Below is a small trained network, with its code and all its weights. Each question gives an input and a class and asks what happens when units are switched off, that is, made to give their printed mean instead of their output.

import numpy as np


def w(rows, s, z=0):
    codes = np.array(rows[::2]) - 128.0
    scale = np.full(codes.shape[1], s)
    scale[-1] = z or s
    return codes * scale


def f(y):
    return np.maximum(y, 0)


def log_softmax(a):
    a = a - a.max(-1, keepdims=True)
    return a - np.log(np.exp(a).sum(-1, keepdims=True))


def net(x, mask):
    res = np.array(x, float).reshape(1, 3) / 4 @ E
    y = f(res @ A[0][:, :-1].T + A[0][:, -1])
    res = res + np.where(mask, y, B[0][:, -1]) @ B[0][:, :-1]
    return log_softmax(res[-1] @ U[:, :-1].T + U[:, -1])


A, B = {}, {}
E = w([
[131,132,63,116,126,105,126,23,97,140,125,142],'x0',
[134,131,126,160,125,224,125,132,23,116,135,111],'x1',
[111,112,172,246,131,139,123,84,160,97,153,148],'x2',
],0.011)
A[0] = w([
[123,131,151,214,131,178,130,110,64,128,124,123,3],'N0',
[125,125,140,208,126,89,135,102,173,125,121,121,110],'N1',
[126,136,117,3,134,90,125,158,138,140,119,121,213],'N2',
[131,129,119,67,136,131,133,107,105,135,117,125,99],'N3',
[133,132,92,130,128,159,129,45,68,137,127,129,32],'N4',
[132,145,94,57,116,122,125,118,106,126,125,123,152],'N5',
[127,129,124,72,130,163,128,144,79,138,113,121,130],'N6',
[123,130,99,124,129,161,120,54,63,122,132,125,28],'N7',
[131,131,165,167,129,189,130,244,72,118,132,120,119],'N8',
[131,134,115,61,124,119,132,163,112,136,122,126,242],'N9',
[132,130,146,73,128,133,124,230,116,138,116,114,187],'N10',
[127,129,106,41,118,163,126,171,25,133,121,119,132],'N11',
[129,124,76,104,124,62,124,27,177,128,124,133,121],'N12',
[124,124,157,137,130,94,129,226,217,130,128,127,240],'N13',
],0.018,0.0047)
B[0] = w([
[132,60,132,146,19,159,138,127,110,106,100,118,202],'N0',
[78,174,135,122,161,126,127,137,212,110,156,173,192],'N1',
[147,38,98,159,3,162,132,150,94,124,100,96,250],'N2',
[132,79,172,136,135,75,140,122,136,151,110,113,171],'N3',
[163,133,44,91,122,85,113,164,124,65,133,160,185],'N4',
[166,54,178,151,128,76,132,120,118,170,118,107,193],'N5',
[126,174,147,114,182,97,116,119,130,136,154,134,183],'N6',
[196,138,69,104,117,92,119,156,138,64,126,160,181],'N7',
[81,120,189,190,131,183,146,127,100,179,114,28,235],'N8',
[138,165,85,74,116,201,135,127,58,118,62,139,206],'N9',
[73,212,40,125,119,235,113,105,154,51,170,151,220],'N10',
[138,193,152,119,248,84,124,123,138,145,160,142,224],'N11',
[68,169,118,148,114,184,143,71,126,249,126,119,224],'N12',
[190,84,145,103,147,33,113,160,158,17,134,196,245],'N13',
],0.024,0.019)
U = w([
[165,95,35,105,45,157,90,175,118,20,105,179,129],'0',
[122,123,222,125,214,19,85,183,235,52,189,198,250],'1',
[111,75,101,133,61,145,167,67,86,251,61,106,77],'2',
[18,254,110,141,154,136,143,44,222,219,172,183,117],'3',
[72,240,163,159,233,202,129,123,98,143,149,53,49],'4',
[74,38,235,211,91,201,151,150,114,130,98,47,86],'5',
[206,170,95,67,229,29,89,164,95,106,130,150,127],'6',
],0.0059,0.0015)

Each question gives the input, the list of numbers given to net, and the class t.
The units are the neurons (one row each of A and B). Each row of codes is followed by its name. A weight is (code - 128) times the scale printed after its matrix; where a second scale follows, it is the last column's (A, B and U).
mask holds one flag per neuron, in row order. A switched-off neuron (its flag False) gives its mean, the last column of its row in B, instead of its output. The means were averaged over made-up inputs and are rounded, as every weight is.
A unit's drop is (log p(t) with every unit on - log p(t) with that unit switched off) / (log p(t) with every unit on - log p(t) with every unit switched off).
The circuit of an input: a set's keep is (log p(t) with only the set's units on - log p(t) with every unit switched off) / (log p(t) with every unit on - log p(t) with every unit switched off). Starting from the 12 units with the biggest drops (on a tie, the unit counted first), units are removed one at a time, each time the one whose removal leaves the highest keep (on an exact tie, the one counted first), for as long as the keep stays at least 0.8.
units of the circuit, in order: the units of the circuit, biggest drop first
unit that matters most: the unit with the biggest drop
k most important neurons: the k neurons with the biggest drops, biggest first
drop of u: that unit's drop, to one decimal
input [1,-1,8], class 3: 3 most important neurons : [N13, N1, N2]
input [-5,8,1], class 5: units of the circuit, in order : [N8]
input [5,-8,0], class 2: 2 most important neurons : [N2, N10]
input [-7,1,8], class 5: 3 most important neurons : [N8, N0, N11]
input [7,0,1], class 3: 2 most important neurons : [N12, N2]
input [7,1,-8], class 6: 4 most important neurons : [N11, N4, N7, N8]
input [2,-1,0], class 2: 3 most important neurons : [N10, N11, N13]
input [-2,8,1], class 5: 2 most important neurons : [N0, N8]
input [1,-5,1], class 3: 2 most important neurons : [N12, N0]
input [8,0,8], class 3: 4 most important neurons : [N12, N2, N1, N13]
input [-4,1,1], class 5: 2 most important neurons : [N8, N11]
input [7,0,5], class 3: 3 most important neurons : [N12, N2, N13]
input [0,3,-7], class 4: 2 most important neurons : [N11, N13]
input [-6,8,3], class 5: unit that matters most : N0
input [5,0,0], class 2: 2 most important neurons : [N13, N12]
input [1,8,-3], class 6: 3 most important neurons : [N7, N4, N11]
input [6,8,-8], class 6: drop of N11 : 0.2
input [4,2,-5], class 6: drop of N11 : 0.3
input [-7,3,7], class 5: drop of N8 : 0.7
input [1,-6,-3], class 2: units of the circuit, in order : [N12]
input [7,3,-3], class 6: drop of N6 : 0.0
